How the items are linked:
JM ^ SB
JM & GM
JM * MN
JM ! DZ
JM § HS
ZG ^ TN
ZG & HR
ZG @ ZC
ZG ! JC
ZG § RG
MR ^ ZP
MR & QM
MR @ RT
MR * HQ
MR ! LZ
MR § LQ
CL ^ SF
CL & SD
CL @ PR
CL ! DG
CL § TB
RM ^ RQ
RM & BL
RM * SG
RM ! MZ
RM § FC
SG ^ BF
SG & ZH
SG @ RM
SG * FS
SG ! NJ
SG § CR
HR ^ ZG
HR & JQ
HR @ FZ
HR ! TR
HR § LM
SM ^ LT
SM & NS
SM * HB
SM ! NG
SM § PG
NJ ^ JJ
NJ & JG
NJ @ MZ
NJ * GN
NJ ! PZ
NJ § SG
ZL ^ HJ
ZL & MB
ZL @ FB
ZL * LB
ZL ! QN
ZL § SZ
DZ ^ BL
DZ & FQ
DZ * QC
DZ ! HL
DZ § JM
PR ^ JN
PR & CF
PR @ QC
PR * CL
PR ! DM
PR § LZ
CN ^ GN
CN & DM
CN @ JG
CN * DT
CN ! CJ
CN § JN
CP ^ LF
CP & CR
CP @ SL
CP * HH
CP ! BF
CP § DS
LM ^ RG
LM & HP
LM @ MM
LM ! HR
LM § TH
DM ^ CN
DM & JZ
DM @ FF
DM * DG
DM ! GJ
DM § PR
CJ ^ JB
CJ & GJ
CJ @ SZ
CJ * MQ
CJ ! LB
CJ § CN
DS ^ ZZ
DS & MH
DS @ HM
DS * ZM
DS ! CP
DS § NC
PG ^ HL
PG & MS
PG * HT
PG ! SM
PG § FQ
LD ^ QC
LD & BF
LD @ FQ
LD * CF
LD ! HT
LD § LF
QC ^ ZH
QC & LD
QC @ DZ
QC * PR
QC ! FF
QC § MN
PZ ^ GG
PZ & SZ
PZ @ PN
PZ * JB
PZ ! HJ
PZ § NJ
JN ^ FS
JN & PR
JN @ ZH
JN * SF
JN ! CN
JN § BQ
ZC ^ LQ
ZC & FZ
ZC @ HC
ZC * ZG
ZC ! QM
ZC § JH
MB ^ ZL
MB & HC
MB @ GT
MB * LQ
MB ! RT
MB § DL
JH ^ GJ
JH & MM
JH @ HB
JH * RG
JH ! ZC
JH § JZ
GG ^ HB
GG & PZ
GG @ NS
GG * MM
GG ! NC
GG § JJ
RQ ^ FQ
RQ & RM
RQ * BF
RQ ! MS
RQ § SL
CR ^ CP
CR & LS
CR @ FC
CR * LP
CR ! SG
CR § MH
BL ^ RM
BL & DZ
BL * ZH
BL ! QG
BL § SB
TB ^ ZR
TB & RP
TB @ LZ
TB ! CL
TB § HQ
RN ^ ML
RN & HQ
RN @ ZP
RN ! ZR
RN § MC
HC ^ MB
HC & NC
HC @ NG
HC * ZC
HC ! ZZ
HC § HB
MT ^ JZ
MT & GN
MT @ JJ
MT * TH
MT ! MM
MT § HD
TR ^ JC
TR & ML
TR @ ZM
TR ! CQ
TR § HR
QB ^ NF
QB & SF
QB @ FS
QB ! HG
QB § LC
GP ^ MQ
GP & RG
GP @ GJ
GP ! TN
GP § DG
HS ^ DR
HS & JF
HS * RT
HS ! JM
HS § GT
JF ^ HS
JF & HM
JF * ZZ
JF ! GM
JF § NG
SC ^ SJ
SC & FB
SC * HJ
SC ! DJ
SC § PN
LQ ^ LB
LQ & ZC
LQ @ MB
LQ * TN
LQ ! MR
LQ § GJ
FZ ^ ZC
FZ & RC
FZ @ NC
FZ * HR
FZ ! ZM
FZ § MM
JC ^ HQ
JC & TR
JC @ QM
JC ! RP
JC § ZG
FL ^ DG
FL & TH
FL @ JZ
FL ! RG
FL § SD
NF ^ SD
NF & QB
NF @ HD
NF ! TH
NF § CQ
ZP ^ LG
ZP & MR
ZP @ QN
ZP * RN
ZP ! BQ
ZP § LB
LP ^ HH
LP & BQ
LP @ CR
LP * LC
LP ! FS
LP § LG
ZM ^ QM
ZM & LG
ZM @ DS
ZM * TR
ZM ! HH
ZM § FZ
TH ^ FL
TH & HG
TH @ MT
TH ! LM
TH § NF
LG ^ ZM
LG & ZP
LG @ MH
LG * ML
LG ! LP
LG § RC
MN ^ LS
MN & LF
MN @ JM
MN * LZ
MN ! QC
MN § RT
SB ^ FC
SB & JM
SB * LS
SB ! BL
SB § DR
MS ^ PG
MS & MZ
MS * JJ
MS ! NS
MS § RQ
JZ ^ DM
JZ & MT
JZ @ HT
JZ * FL
JZ ! JH
JZ § CF
SF ^ QB
SF & CL
SF @ JN
SF ! DT
SF § ZR
HH ^ GQ
HH & LP
HH @ CP
HH * CQ
HH ! HD
HH § ZM
MM ^ JH
MM & JB
MM @ GG
MM * LM
MM ! FZ
MM § MT
RT ^ QN
RT & ZZ
RT @ HS
RT * MR
RT ! MN
RT § MB
MZ ^ MS
MZ & QG
MZ * NJ
MZ ! PN
MZ § RM
ML ^ TR
ML & RN
ML @ LG
ML ! LC
ML § JQ
SL ^ GM
SL & FC
SL * CP
SL ! RQ
SL § HM
FB ^ SC
FB & GT
FB * ZL
FB ! DR
FB § QP
JG ^ NJ
JG & FF
JG @ QG
JG * CN
JG ! SZ
JG § ZH
DG ^ DT
DG & FL
DG @ DM
DG ! GP
DG § CL
BF ^ LD
BF & SG
BF @ RQ
BF * HD
BF ! JJ
BF § CP
HD ^ CF
HD & FS
HD @ BF
HD * NF
HD ! MT
HD § HH
SJ ^ NG
SJ & SC
SJ * NC
SJ ! HM
SJ § NS
DJ ^ HM
DJ & DR
DJ * MH
DJ ! FC
DJ § SC
LT ^ QP
LT & SM
LT * DL
LT ! GT
LT § HL
NS ^ SM
NS & PN
NS * GG
NS ! SJ
NS § MS
JJ ^ HT
JJ & NJ
JJ @ MS
JJ * MT
JJ ! GG
JJ § BF
HP ^ LM
HP & MQ
HP @ JB
HP ! JQ
HP § HG
SZ ^ PZ
SZ & DL
SZ @ QP
SZ * CJ
SZ ! ZL
SZ § JG
QP ^ PN
QP & LT
QP * SZ
QP ! FB
QP § QG
GJ ^ CJ
GJ & JH
GJ @ DL
GJ * GP
GJ ! LQ
GJ § DM
FQ ^ DZ
FQ & RQ
FQ * LD
FQ ! PG
FQ § GM
SD ^ CL
SD & NF
SD @ CF
SD ! FL
SD § RP
HT ^ FF
HT & JJ
HT @ PG
HT * JZ
HT ! HB
HT § LD
NC ^ HC
NC & HJ
NC @ SJ
NC * FZ
NC ! DS
NC § GG
FS ^ HD
FS & JN
FS @ SG
FS * QB
FS ! GN
FS § LP
LF ^ MN
LF & CP
LF @ GM
LF * GQ
LF ! LD
LF § ZZ
HL ^ QG
HL & PG
HL * FF
HL ! LT
HL § DZ
DT ^ HG
DT & DG
DT @ CN
DT ! MQ
DT § SF
GT ^ FB
GT & NG
GT * MB
GT ! HS
GT § LT
GQ ^ LZ
GQ & HH
GQ @ LF
GQ * RP
GQ ! CF
GQ § QM
LC ^ CQ
LC & ZR
LC @ LP
LC ! QB
LC § ML
BQ ^ LP
BQ & LZ
BQ @ LS
BQ * ZR
BQ ! JN
BQ § ZP
DR ^ DJ
DR & HS
DR * QN
DR ! SB
DR § FB
HQ ^ RN
HQ & JC
HQ @ MR
HQ ! TB
HQ § TN
QN ^ MH
QN & RT
QN @ DR
QN * ZP
QN ! LS
QN § ZL
LB ^ RC
LB & LQ
LB @ ZL
LB * MC
LB ! ZP
LB § CJ
NG ^ GT
NG & SJ
NG * HC
NG ! JF
NG § SM
FF ^ JG
FF & HT
FF @ HL
FF * DM
FF ! DL
FF § QC
MC ^ JQ
MC & TN
MC @ LB
MC ! RN
MC § MQ
RG ^ GP
RG & LM
RG @ JH
RG ! ZG
RG § FL
FC ^ SL
FC & SB
FC * CR
FC ! RM
FC § DJ
PN ^ NS
PN & QP
PN * PZ
PN ! SC
PN § MZ
HB ^ DL
HB & GG
HB @ SM
HB * JH
HB ! HC
HB § HT
CF ^ PR
CF & HD
CF @ LD
CF * SD
CF ! JZ
CF § GQ
DL ^ SZ
DL & HB
DL @ LT
DL * GJ
DL ! MB
DL § FF
GM ^ JM
GM & SL
GM * LF
GM ! FQ
GM § JF
GN ^ MT
GN & CN
GN @ NJ
GN * HG
GN ! JB
GN § FS
RC ^ FZ
RC & LB
RC @ HJ
RC * JQ
RC ! LG
RC § JB
LZ ^ BQ
LZ & GQ
LZ @ MN
LZ * TB
LZ ! PR
LZ § MR
ZR ^ LC
ZR & TB
ZR @ BQ
ZR ! SF
ZR § RN
HM ^ JF
HM & DJ
HM * DS
HM ! SL
HM § SJ
RP ^ TB
RP & CQ
RP @ GQ
RP ! SD
RP § JC
QG ^ MZ
QG & HL
QG * JG
QG ! QP
QG § BL
CQ ^ RP
CQ & LC
CQ @ HH
CQ ! NF
CQ § TR
ZH ^ SG
ZH & QC
ZH @ BL
ZH * JN
ZH ! JG
ZH § LS
ZZ ^ RT
ZZ & DS
ZZ @ JF
ZZ * QM
ZZ ! LF
ZZ § HC
TN ^ MC
TN & ZG
TN @ LQ
TN ! HQ
TN § GP
JB ^ MM
JB & CJ
JB @ PZ
JB * HP
JB ! RC
JB § GN
LS ^ CR
LS & MN
LS @ SB
LS * BQ
LS ! ZH
LS § QN
MH ^ DS
MH & QN
MH @ DJ
MH * LG
MH ! CR
MH § HJ
HJ ^ NC
HJ & ZL
HJ @ SC
HJ * RC
HJ ! MH
HJ § PZ
QM ^ MR
QM & ZM
QM @ ZZ
QM * JC
QM ! GQ
QM § ZC
MQ ^ HP
MQ & GP
MQ @ CJ
MQ ! MC
MQ § DT
HG ^ TH
HG & DT
HG @ GN
HG ! HP
HG § QB
JQ ^ HR
JQ & MC
JQ @ RC
JQ ! ML
JQ § HP

The rows follow the links: the fewer symbols apart two items are, the more alike their rows tend to be.

Here are some items, each with a row of numbers. One shown again gets a slightly different row.
JB [  17   26   36   25   49   15  -55  -32   -5   30   19  -36   50   54    7   58   16  -87   33   45   12   64  -18  -81   35  105   47  -13  -45   35  -45    7   -6  -49  -39    5  -64   82  -26   51  -42   73  -13   -1  -16   -4   35   44  -22  -93  -59]
RQ [  42  -68  -13  -17  -39   51   33  -71   53  -50   42    1   93   52  -13  -90   22   28  -21  -45  -22  -43   95  -33   34    4   25   -2    4  -52   65  -56  -49   94   64   30  -21  -98   31   -1   48  -99   42  -59   42   47    6  -29    0   23    5]
MC [ -47   55   12    8   16  -77  -76   57  -53   69  -75    6  -65  -36   10   88  -23  -52    0   32   -6   63  -81   18   -2   40  -20   -7  -52   59  -49   10  123  -68  -13   24  -29   69   19   -2  -47   77  -30   16  -39  -51  -31   21   -8  -23  -26]
MS [  47  -68   31  -22  -14   46   10 -124   48  -59   33   12   89   62   13  -56   25  -19  -21  -38  -10  -54   97  -46   54   36   -5   -1   19  -83   27  -48  -77   22   44   25  -21  -69   31    2   -3  -71   40  -32   -1  102   23    0  -14    3  -25]
HL [  -3  -70   17  -27   46   16  -21  -50   40  -59   55  104  -26    1  -37  -12  -16  -13  -14 -118    4  -63   39   35    3   -4  -60    3   26 -103  -21  -42  -82  -46   56   25   41  -58   46  -27  -20  -68   10   41   21   82   53  -57   31   -9   84]
FL [ -29   11  -32  -14   17   -5  -66  -64  -29   10  -37    7  -43  -62  102   44   35    2  -22   73   34  -37  -22   30 -100    3   -3   -5  -73   55  -24   10  -56   64  -99   82   71  -85   10   -8  -78   46  -12  -23  -45   65  -30   -9  -17  -13  -30]
LF [   5  -20   -7    1  -57   37  119   37   15  -27   28    6   -8  -38  -13  -79   -9  116   39    2   -9  -62   35   47   -8 -119   -2   -6   67  -29   49   33  -44  103   -6  -31   55  -57  -24    5   69  -31   16   16   28  -14  -34  -22   10   76   31]
ZR [ -64   23  -57   15  -26  -72  -66   86  -48   43  -92  -24  -48  -60  -22   44  -12   18  -17    6  -39   79  -97   16 -111   -7   38    8  -34   91   -3    3  107  -42    9   24   16   -6   14  -38    5  -15  -29  -54   17  -70    9  -14    6  -18   27]
SJ [  39   -6   44   -3  -68   29   32  -38   49  -30   43  -13   64   27  -17  -52   31  -54   -1    6    0  -49   96  -11  173    6  -29  -21   56 -106   31  -48   31   27   57  -31  -71   17   25   13  -16  -24   65   47  -18   35  -57   35  -30   58  -23]
RC [  23   71   43   25    1  -28  -21   40  -13   45  -22  -98   64   44   -6   41    4  -76   26   70  -19   67  -14  -70   78   61   36  -20   -6   21  -30   -1   51  -44  -18  -49 -106  136  -11   30  -14   75    9    5  -17  -64   -6   60  -28  -39  -57]
HT [  17  -45   17  -18   42   71   39  -90   10  -53   72   68    0   23   42   -9   39   23   26    0   46  -99   53   38  -23  -14  -23    6   27  -47  -15   39 -144   56  -76   -3   77  -89  -14    0  -16   -8   11    4   -3   99   23  -40   21   -5   -8]
DR [   6  -28   22  -11  -34  -24   17   63   55  -29   12   40   -1   13  -99  -13  -14  -25    1  -96  -48   40   29    6   87  -17  -23   -2   59 -101   24  -17   83  -66  142  -38  -30   51   31  -14   55  -52   13   34   27  -33   10  -17    5   18   73]
SD [ -43   12  -61    1  -13  -31  -34   -5  -59   14  -42   -1  -42  -72   85   -4   14   73  -30   43   26  -19  -50   34 -131  -39   27   10  -61   86    4   18  -22   91  -80   60   76 -117   -4  -18  -15    4  -12  -60  -30   10  -27  -23  -11   18  -34]
RN [ -37   67  -23   24  -19  -89  -54   88  -39   65  -91  -47  -62  -85   -3   61  -21  -27    8   22  -16   97 -106   34  -53   -8   -9   -8  -32   93  -29    3  137  -49   -7    0  -27   60   -6  -21    1   38  -24  -11  -23  -85  -39   19    4   -3    4]
ML [   1   61  -38   27  -46  -65  -48   57  -57   73  -83 -100   18  -29   29   18    4  -18   -8   55   -8   83  -50  -19  -24   21   47    6  -40   89  -13  -24  141   13   -6   19  -50   48   -6  -16   14   40   -5  -37  -21  -94  -49   42  -34  -10  -47]
MT [  21  -11  -20   22   53   56   -9  -80  -11   -7   30  -50   72   44   92   -4   27   18   13   71   38  -24   43  -41  -34   66   62   10  -48   50   23    9  -97   78  -94    4    8  -60  -41   29  -31   27    9  -78  -13   61   23   24  -31  -41  -65]
NC [  51   19   28    4  -43   59   72  -24   37  -29   38  -55   67   42   21  -18   26  -54   35   36   19  -33   61  -33  158   -7   11  -23   41  -48    8   13    5   70  -17  -54  -63   59  -27   30   -9   50   44   47  -28   15  -46   63  -31   36  -74]
CR [  32  -39  -18   38  -38   16   69   70   13    3    5  -92   93   52  -66  -72  -20   65    8  -46  -88   58   14  -75   -7   11   78    0   18   17   49  -28   33   31   78  -23  -58   11  -21  -13  107  -64   -1  -63   75  -78   53   15   -5  -14    2]
JG [   6  -59   15   11  105   28  -42  -25   -8  -48   20   72   -3   73  -80   20  -19   -3   15  -73  -13    3   -9  -43  -52   68    5   16   12  -33  -35   -5  -87 -126    5   -2   -2    3   -4   -3    7  -38  -30  -14   68   42  111  -37   19 -115   80]
RG [ -30   56   -6  -15   28  -21  -46  -52  -28   29  -21   13  -33  -69   86   59   35  -29  -10   65   73  -27  -40   27  -27    5  -28   -9  -57   55  -55   17  -20   28 -124   43   39  -16   14   11 -101   85    7   14  -81   43  -56   41  -15   23  -73]
FQ [   6  -77   -2  -23  -10   39   49  -57   55  -56   32   53    3  -10    8  -78   16   41  -22  -50    9  -79   64   14   -1  -46   -8   10   61  -85   34  -15  -83   72   59   45   64 -115   16   -9   31  -78   31   -1   13   59    1  -57   23   42   20]
LG [  24   32    2   33  -47  -26   32   93  -31   53  -17 -119   41   25  -16    7  -20   -6   20   24  -39  109  -41  -43   35   17   49   -8   -2   54   30   -9  112    7   -6  -54  -66  109  -48    4   34   26    4  -13   -2 -115    1   42    3  -19   -6]
ZL [  20   15   57   19   24   -9   18   55   17  -21   16    8  -16   42  -96   54  -25  -77   47  -46  -17   42  -17    8   81    6  -44  -18   48  -61  -23    6   28 -127   17  -37  -58  151   -5   14   18   24   -6   92    5  -33   17    7   13  -47   54]
ZH [  -2  -69   10   15   63   13    0   25  -13   -6    0   22   -1   44  -99   -9  -29   57   30  -89  -54   43  -21  -33  -95   16   39   17   13   11   30    6  -43  -65   59   -2   10  -10  -32  -16   71  -89  -45  -29   83  -34  103  -39   47  -77   81]
SL [  28  -43    8  -13  -81   24   61   -8   41  -39    9  -38   67   25  -12 -115   -5   39  -17  -26  -48  -37   84  -40   70  -37   13   -2   42  -63   62  -42   14   89  101   -9  -35  -47    2  -11   73  -92   58  -16   32   17  -36  -14   -1   66   13]
MH [  29    8   11   32  -59    3   52   83   12  -17   10  -85   55   68  -65  -48  -19   -9   17   -4  -53   45   29  -52   82   14   44  -12   36  -14   52  -17   78  -11   84  -57 -108  100  -20   14   86    4   16   15   25  -84    5   47  -13   16   -3]
HP [ -31   46   12    0   56  -54  -91  -28  -15   54  -52  -44   30   14   69   74   24  -83  -27   43    5   47  -45  -61  -18  101   28    4  -92   83  -41  -14   35  -31  -38   39  -45   38  -11   -5  -76   74  -15  -39  -35   14    0   42  -14  -68  -72]
LB [ -15   24   33   39   54  -44  -24   83  -27   46  -24   -8  -58    4  -55   82  -24  -63   31  -17  -10   53  -77    6   50   25  -39   -6   -7    4  -31   28   76 -130    4  -22  -46  140    4   21  -20   84  -37   73  -30  -65    9   34   17  -66   32]
HB [   0   18   52  -13   30   71   46  -69   29  -40   93   62   -5    3   36   19   44  -22   29   31   47  -96   70   34   61  -24  -47  -29   29  -67  -26   45 -112   28  -85  -31   38  -13   -9   33  -90   63    7   68  -38   85  -38   -3   -1   33   -7]
SM [  22  -32   38  -29    2   47   -6  -91   57  -48   66   63    5    5    4  -11   27  -43  -22  -22   39  -99   91    2   96  -21  -84  -10   45 -110  -13   -6  -74    6   19   16    8  -23   17   21  -56  -18   55   57  -15  109  -22  -15   -2   40    0]
BL [  24  -78   -3    5   15    1    0   -4   35  -36   -5   40   11   47  -83  -38  -16    7  -21 -131  -61   12   20  -20  -19   13   -6   17   26  -63    9  -39  -21  -63  123   13    1  -40   29  -12   48 -120  -11  -36   58   28   60  -76   13  -23   86]

Each walk starts at a row. The symbols on each line, taken left to right, move it on to the next item.
Each answer is a row, close to the row of the item it stands for.
start [  48  -51   61   -4    5   15  -18  -74   48  -15   31   -4   80   92  -37  -13    0  -70  -25  -54  -28  -24   64  -53  103   86  -10   -1   17  -88   -5  -53  -16  -66   70   -3  -63   41   27   16  -10  -15   42  -16  -12   49   13    1  -23  -40   -5]
& ! ^ & ^ &: [  21   -5   50  -22    2  -20  -14   -1   50  -45    8   29  -16   14  -94   23  -26  -78    3  -95  -26    9   17    3  124    8  -71  -24   55 -109   -4  -34   34  -94  118  -27  -55   81   41    4   13  -30   18   71   22   12    5  -17    1  -23   51]
& & ! ^ §: [  12    3   51  -10  -13    6   24    9   40  -45   35   79  -38  -31  -63   -4  -21  -52    5  -69    1  -47   19   61  113  -36 -105   -7   78 -131   -9  -11   25  -66   85  -18   11   42   54    1   -9  -26   18   89  -17   37  -27  -24    5   29   36]
start [   2  -53   -4  -16   -8    4   46   27   23  -57   17   76  -41  -23  -72  -70  -16   45   -5 -103  -19  -41    5   54    1 -103  -55    2   75  -89   32   -6   17   -9  116   -8   37  -39   57  -27   75  -80    3   39   25    5    6  -44   16   61   87]
^ ! ! ! ^ ^: [  50  -28   50  -43  -17   38   22 -101   75  -50   43   -1   66   59   10  -27   30  -61   -3  -10   22  -77   87  -28  129   52  -23  -23   24 -107   -1  -36  -40    8   62   -3  -52    5   35    5  -35   -6   54   24  -25   92  -17   28  -19   17  -35]
^ * * § * @: [  -5    2   -4  -22   55   61   12  -82  -27  -24   23   31  -23    0   69   39   22   28   23   52   72  -54   12   20  -86  -10    8   16  -33   36   -6   63 -144   64 -124   33   63  -88  -44   19  -60   17   -9   -8  -17   80    0  -16    7   10  -48]
start [ -14   68    2   12   -2  -46  -72   12  -50   68  -74  -86   -2   -9   33   52   13  -64  -18   50   11   78  -39  -24   20   52   34  -12  -56   62  -34    6  114  -17  -36   -1  -50   63  -11   -1  -47   64   13  -20  -44  -56  -42   60  -17  -24  -62]
@ ! * & @: [  -6   43   -9   29  -15  -45   23  137  -22   47  -37  -17  -59   -6  -81   34  -39    2   42   -8  -25   94  -84    5   -7  -18    6    4   24   35  -10   23   93  -72   10  -39  -41  112  -30    6   53   24  -22   43   -6 -113    2   12   33  -11   36]
! ^ @ & § !: [   3  -38  -22   23  -19  -14   49   98    0   -3  -14    6  -24   12 -112  -14  -35   56   41  -95  -72   60  -46  -16  -51  -47    4    8   43    2   37    0   32  -47   91  -29   -4   31  -19    3  112  -83  -15  -13   76  -86   66  -18   37  -22   80]
start [ -14   25   33   11    6   11   27   49   35  -21   62   85  -98  -25  -66   46  -20  -53   24  -15   23  -31   -4   75   67  -58  -89  -10   74  -79  -49   42   -9  -61   -9  -55   18   86   13    1    0   45  -10  132    3    0  -21   -9   22   15   30]
& & !: [  51   23    8   -3 -100   32  115   39   31  -11   43  -97   89    9  -11  -70    0   29   13   54   -4    4   46  -18  107  -36   31   -9   51  -27   52   -1   37   89   13  -56  -54   43  -28   25   65   11   37   -3   -6  -56  -55   40  -25   79  -62]
§ @ ^ § ^: [   9  -52   35  -12   49   32  -21  -59   16  -35   29  102  -36   18  -55   20  -14  -68  -14  -78   16  -74   47   38   78   -6  -82    8   40 -128  -29  -23  -43  -95   55   12   24   26   42  -10  -25   -9   -5   79  -15   77   14  -40    7   14   60]
start [  16  -73   26  -16   36   27  -38  -93   65  -24   18  -14   82   82  -27  -36    7  -29  -23  -74  -34  -20   64  -73   47   88   33    4    1  -70   28  -42  -52  -37   83   21  -51  -23   26   -1    3  -60   21  -25   33   75   54   -5    6  -34   31]
^ & § ! & !: [  38  -30   61   -1   21   -5  -32  -46   54  -50   29   50    6   48  -87   28  -21  -90  -31  -97  -17    1   45   -3   80   56  -66    9   34 -113  -14  -46   -7 -102   78   -1  -37   39   24    3   -7  -33   20   34    5   54   40  -39    4  -52   52]
* & ^ ! ^: [  23   20   34    9  -16   22   20   12   32    3   10  -65   53   98  -54   10   10  -72   47   17  -16   29   38  -71  133   61   26  -26   15  -35  -12  -17   56  -43   28  -57 -104  135  -17   21   15   39   30   27  -20  -40   14   46  -17  -11  -40]
start [ -48   78  -25  -11   11  -56  -63   56  -41   38  -53   39  -98  -83   26   80   25  -37   -5   43   42    9  -77   84  -37  -37  -33  -10  -38   37  -35   33   83  -47  -66   22   38   41   23   -5  -75   92  -15   40  -57  -30  -68   -4  -20   27  -15]
! ! ! ! ! ^: [ -17   20   -2   -3   64  -53 -118    2  -58   64  -65   12  -52   -7   20  109    6  -67  -16   17   43   44  -62    2  -47   74  -12    0  -56   54  -67    5   54  -85  -26   28  -18   39   25  -15  -86   53  -19    1  -32    7   -6    3    3  -57  -18]
! ! § & !: [ -52   34  -38   20  -27  -77  -26   86  -45   42  -60   28  -87 -101   38   52  -14   11  -10   38    5   42  -91   72  -70  -73  -22    3  -20   50  -15   28  104  -13  -41   21   32   12   11  -35  -40   60  -16   19  -40  -55  -74   -9    7   33    5]
start [  32  -61  -12   11   17   30   24  -21   -1    0   10  -50   73   89  -50  -53   -9   52   13  -34  -48   42   20  -81  -44   53   84   18  -16   26   33    2  -64   11   42    4  -32  -22  -19   17   72  -65   -9  -95   81  -11   84  -15   32  -73   32]
& * ! &: [ -11  -12   14    0  115    7  -23  -33  -30   -4   26   84  -78  -15    4   55   -9   18   19    2   50  -14  -60   65 -115    2  -26   20    0   37  -65   54 -103  -50  -90   41   85  -55   -9    8  -67   25  -48   32    4   66   62  -48   32  -74   21]
§ ^ *: [ -41    7  -48   10   45  -60  -81   29  -50   46  -62   -8  -47  -30   13   52  -21   41  -23  -13  -20   78  -74   -4 -149   27   36   20  -59   97  -13   -1   37  -44   -1   46   41  -49    7  -35   -7  -24  -47  -68   39  -34   45  -44   25  -47   20]
start [  50  -12   30    2  -46    3    1  -44   56  -13   15  -25   51   52  -63  -27  -15  -72   -4  -60  -15   -4   67  -58  145   39   -9  -15   37  -99    4  -71   62  -48  103  -32  -90   79   33   12   11  -29   29   28   -3  -11   -8   31  -21  -12   11]
^ & !: [  43  -15   37    2  -75   -4   25   30   37  -34    0  -46   51   46  -68  -59    3  -30  -18  -57  -31   22   41  -43  126    1    0  -12   45  -73   52  -67   65   -6  127  -21  -73   44   17  -10   50  -57   28    6   21  -32   -5   11  -30   26   26]
& & & & § !: [  46  -10   -3  -11  -96   14   57   -1   58  -28   19  -12   80    7   -2  -63    2  -19    3   -1  -16  -38   84  -23  143  -30   -8  -28   50  -79   49  -51   51   66   96  -31  -48    3   26   17   52  -39   77   19   -3   -3  -63   21  -24   73  -12]
start [ -11  -25    9   28  116    0  -81    3  -24   19  -31   34  -31   50  -29   74  -19   -5   29  -40  -11   61  -51  -31 -101   64   31   14  -43   58  -48   41  -54 -106  -45   17   10   17  -22    5  -21  -24  -62  -20   25    2  100  -27   11 -120   35]
& ! &: [   3   56   15    0   45   37   14  -65   11   -7   39   33  -40   -8   73   35   31  -32   19   99   80  -67   12   35   16  -10  -23  -18  -10    4  -35   51  -83   38 -141  -15   34    1  -29   39  -96   96    5   41  -66   56  -31   38  -16   -7  -40]
^ * § !: [ -41   56   -8   -6   32  -39  -81  -10  -39   45  -49   46  -95  -67   69   94   10  -26  -17   43   45    3  -49   52  -64    8  -56    2  -44   26  -62   20   -1  -32  -78   53   44   -1   25   12 -102   77  -26   30  -68   41  -16   15   -8  -44   -7]
start [  28   -9   12  -24  -92   19   99    8   47  -69   32   33   -1  -44  -27  -69   -5    8    5  -27  -10  -59   58   50  116 -103  -63   -6   77  -97   52  -15   27   55   70  -22   13  -15   31    0   28  -37   43   62   -9    8  -63  -11    5  110    2]
^ * § !: [ -20   18    8    7  -34   19   76   96   -4  -24   40   43  -67  -33  -76   -1  -42   24   35  -38   -2   -7  -23   77   59 -102  -73   -2   84  -52   15   42   26   -7   24  -63   33   80    8  -24   56    5  -13   89   28  -67  -25  -19   26   65   67]
& * &: [   3   57  -12    1  -76    7   77   63  -14   18   -3 -113   57   -7   25  -24   16   25   30   96  -10   26   13   -5   41  -42   71   -5   -9   37   38   20   61  110  -13  -61  -51   29  -39    3   41   63   18   -7  -21  -74  -75   57  -25   64  -66]
